Below are the code and all the weights of a small trained network. Each question names an input and a target symbol and asks about switching units off, where a switched-off unit gives its printed mean instead of its output.

import numpy as np


def w(rows, s, z=0):
    codes = np.array(rows[::2]) - 128.0
    scale = np.full(codes.shape[1], s)
    scale[-1] = z or s
    return codes * scale


def softmax(a):
    e = np.exp(a - a.max(-1, keepdims=True))
    return e / e.sum(-1, keepdims=True)


def log_softmax(a):
    a = a - a.max(-1, keepdims=True)
    return a - np.log(np.exp(a).sum(-1, keepdims=True))


def net(x, mask):
    ids = ['αβδεμξφω'.index(c) for c in x.split()]
    T = len(ids)
    res = E[ids] + P[:T]
    u = 0
    for l in range(3):
        r = res
        for j in range(2):
            rows = slice(4 * j, 4 * j + 4)
            q, k, v = (r @ M[l][rows].T for M in (Q, K, V))
            z = softmax(np.where(np.tri(T) > 0, q @ k.T / 4**0.5, -1e9)) @ v
            o = O[l][rows]
            res = res + np.where(mask[u + j], z, o[:, -1]) @ o[:, :-1]
        u += 2
    return log_softmax(res[-1] @ U[:, :-1].T + U[:, -1])


Q, K, V, O = {}, {}, {}, {}
E = w([
[181,166,131,255,102,230],'α',
[36,26,161,170,107,77],'β',
[94,168,99,146,21,52],'δ',
[127,88,38,93,126,241],'ε',
[185,246,24,108,112,89],'μ',
[137,90,171,22,100,82],'ξ',
[217,56,183,89,44,188],'φ',
[119,229,119,198,170,117],'ω',
],0.0078)
P = w([
[68,184,180,118,105,182],'0',
[198,95,124,135,136,107],'1',
[99,177,108,127,6,149],'2',
[190,80,102,141,154,111],'3',
[93,180,104,134,14,155],'4',
[196,76,91,146,157,113],'5',
[95,186,106,135,17,159],'6',
[196,73,76,142,158,113],'7',
[85,185,89,137,18,158],'8',
[202,71,67,151,159,113],'9',
[83,179,90,135,27,162],'10',
],0.011)
Q[0] = w([
[105,163,103,135,65,225],'0.h0',
[128,111,188,49,164,64],'0.h0',
[148,110,140,77,148,15],'0.h0',
[94,165,109,94,53,143],'0.h0',
[101,72,225,99,124,219],'0.h1',
[222,81,163,118,235,81],'0.h1',
[238,42,105,97,254,204],'0.h1',
[66,81,15,98,39,83],'0.h1',
],0.0075)
K[0] = w([
[82,206,122,63,77,203],'0.h0',
[171,116,106,111,134,27],'0.h0',
[223,75,84,149,200,55],'0.h0',
[150,159,100,91,88,168],'0.h0',
[116,42,188,121,71,224],'0.h1',
[233,94,34,168,94,119],'0.h1',
[218,27,2,143,179,205],'0.h1',
[50,108,119,25,152,50],'0.h1',
],0.0084)
V[0] = w([
[63,158,165,101,52,159],'0.h0',
[73,145,209,93,190,175],'0.h0',
[41,254,184,65,37,188],'0.h0',
[49,81,140,120,140,147],'0.h0',
[128,138,123,120,229,69],'0.h1',
[77,144,153,110,78,34],'0.h1',
[64,197,161,214,83,115],'0.h1',
[97,124,186,89,148,102],'0.h1',
],0.0074)
O[0] = w([
[65,157,146,90,111,196,210],'0.h0',
[40,115,97,141,245,195,89],'0.h0',
[50,217,127,75,134,254,254],'0.h0',
[41,72,139,165,126,171,118],'0.h0',
[124,143,71,140,202,18,60],'0.h1',
[55,174,169,72,50,28,145],'0.h1',
[55,197,215,198,87,114,180],'0.h1',
[50,118,161,77,162,90,109],'0.h1',
],0.0062,0.0064)
Q[1] = w([
[183,122,174,166,174,82],'1.h0',
[180,158,174,125,230,135],'1.h0',
[188,126,52,112,156,240],'1.h0',
[64,101,133,206,51,157],'1.h0',
[49,165,96,40,60,127],'1.h1',
[117,246,66,182,157,78],'1.h1',
[139,210,144,190,154,254],'1.h1',
[114,226,125,173,138,215],'1.h1',
],0.0066)
K[1] = w([
[149,130,165,170,7,87],'1.h0',
[174,89,111,196,112,67],'1.h0',
[187,126,79,174,168,169],'1.h0',
[16,172,223,174,194,200],'1.h0',
[115,75,166,115,186,92],'1.h1',
[68,219,112,149,173,75],'1.h1',
[86,218,167,95,162,255],'1.h1',
[56,200,195,107,184,204],'1.h1',
],0.0084)
V[1] = w([
[121,167,75,3,193,164],'1.h0',
[78,106,137,28,125,99],'1.h0',
[143,63,136,114,182,50],'1.h0',
[74,142,80,166,152,159],'1.h0',
[38,164,204,88,91,135],'1.h1',
[100,95,184,119,75,202],'1.h1',
[71,174,110,188,160,95],'1.h1',
[180,114,101,144,74,87],'1.h1',
],0.0073)
O[1] = w([
[86,121,2,61,143,151,171],'1.h0',
[117,131,121,58,173,68,140],'1.h0',
[221,134,135,129,167,100,14],'1.h0',
[42,106,107,174,156,123,170],'1.h0',
[165,158,158,89,181,102,253],'1.h1',
[154,138,192,88,147,183,220],'1.h1',
[131,162,126,196,193,65,141],'1.h1',
[90,127,117,133,63,105,61],'1.h1',
],0.0075,0.018)
Q[2] = w([
[149,3,144,126,141,111],'2.h0',
[53,75,145,143,140,163],'2.h0',
[143,75,147,208,178,106],'2.h0',
[70,187,132,157,139,161],'2.h0',
[63,104,103,61,45,124],'2.h1',
[142,202,107,138,122,179],'2.h1',
[38,115,157,151,129,117],'2.h1',
[142,211,119,112,102,176],'2.h1',
],0.0062)
K[2] = w([
[148,3,115,161,67,103],'2.h0',
[41,40,162,94,112,166],'2.h0',
[102,104,147,207,38,34],'2.h0',
[53,178,165,81,141,148],'2.h0',
[30,90,130,102,66,111],'2.h1',
[96,118,142,118,220,225],'2.h1',
[96,101,105,215,132,85],'2.h1',
[46,135,199,94,234,232],'2.h1',
],0.006)
V[2] = w([
[131,195,187,143,48,146],'2.h0',
[153,253,165,65,167,118],'2.h0',
[39,180,118,73,91,93],'2.h0',
[175,190,52,203,217,142],'2.h0',
[58,142,90,140,213,151],'2.h1',
[169,2,76,92,84,116],'2.h1',
[121,7,192,129,202,143],'2.h1',
[140,117,99,76,31,78],'2.h1',
],0.0066)
O[2] = w([
[233,132,202,224,78,216,152],'2.h0',
[252,179,67,142,82,105,228],'2.h0',
[192,136,59,214,218,178,206],'2.h0',
[77,137,72,152,12,21,100],'2.h0',
[76,80,132,160,140,37,229],'2.h1',
[73,253,136,86,154,186,4],'2.h1',
[78,153,219,25,131,32,142],'2.h1',
[174,210,99,145,171,192,49],'2.h1',
],0.0055,0.02)
U = w([
[120,79,197,152,39,174,28],'α',
[150,169,240,102,160,36,253],'β',
[210,105,144,198,217,167,15],'δ',
[2,133,108,97,124,152,200],'ε',
[124,206,34,171,80,162,172],'μ',
[166,99,36,31,204,104,81],'ξ',
[145,206,185,28,73,208,224],'φ',
[97,100,70,191,114,44,62],'ω',
],0.0061,0.0049)

Each question gives the input, a string of symbols that net reads in full, and the target symbol t.
The units are the heads (4 rows each of Q, K, V and O). Each row of codes is followed by its name. A weight is (code - 128) times the scale printed after its matrix; where a second scale follows, it is the last column's (O and U).
mask holds one flag per head, layer by layer. A switched-off head (its flag False) gives its mean, the last column of its rows in O, instead of its output. The means were averaged over made-up inputs and are rounded, as every weight is.
A unit's drop is (log p(t) with every unit on - log p(t) with that unit switched off) / (log p(t) with every unit on - log p(t) with every unit switched off).
The circuit of an input: a set's keep is (log p(t) with only the set's units on - log p(t) with every unit switched off) / (log p(t) with every unit on - log p(t) with every unit switched off). Starting from all 6 units, units are removed one at a time, each time the one whose removal leaves the highest keep (on an exact tie, the one counted first), for as long as the keep stays at least 0.8.
circuit, biggest first: the units of the circuit, biggest drop first
unit that matters most: the unit with the biggest drop
which heads matter: for each layer, one digit per head in row order, 1 if its drop is at least 0.15 and else 0, layers parted by /
input β ε α ε α α ω δ ξ ξ φ, target β: circuit, biggest first -> [0.h0 1.h1 2.h1 0.h1]
input φ β μ δ, target μ: circuit, biggest first -> [0.h0 1.h1 2.h1]
input ξ ω ε β δ, target ξ: circuit, biggest first -> [0.h0 1.h0 2.h0 0.h1]
input β β ε β α ω φ β δ β ξ, target β: circuit, biggest first -> [0.h0 1.h1 2.h1 0.h1]
input α ω β, target α: unit that matters most -> 0.h1
input δ ε μ β α β ε ω α μ δ, target δ: which heads matter -> 11 / 00 / 11
input δ ξ β μ φ α φ, target δ: circuit, biggest first -> [0.h0 2.h0 2.h1 0.h1]
input β μ ε, target β: circuit, biggest first -> [1.h1 2.h1 0.h0 0.h1]
input ω μ ω ω μ ω φ β, target ε: circuit, biggest first -> [2.h0 0.h0 1.h1 2.h1]
input φ ω ω β ε ε δ μ φ ξ ξ, target φ: which heads matter -> 01 / 01 / 00
input ξ δ β μ, target ω: which heads matter -> 11 / 11 / 00
input μ μ δ ω β, target μ: circuit, biggest first -> [2.h0 2.h1 0.h0]
input ε δ ξ, target ε: which heads matter -> 11 / 10 / 00
input ω δ β φ β β, target ε: circuit, biggest first -> [1.h1 2.h0 0.h0 2.h1]
input ξ α α β μ ε β μ ω, target ξ: circuit, biggest first -> [0.h0 1.h0 2.h0 0.h1]
input β ω δ α β μ ξ β β β β, target β: circuit, biggest first -> [0.h0 1.h1 0.h1 2.h1]
input ω α μ μ ω μ δ, target ω: unit that matters most -> 2.h1
input ξ φ μ, target ξ: which heads matter -> 10 / 10 / 10
input δ φ α μ β ξ ω ω β ξ, target φ: which heads matter -> 10 / 11 / 11
input μ ε β, target μ: unit that matters most -> 2.h0
input φ δ μ φ φ, target φ: which heads matter -> 00 / 01 / 00
input α β δ μ ξ α φ, target α: which heads matter -> 01 / 10 / 01
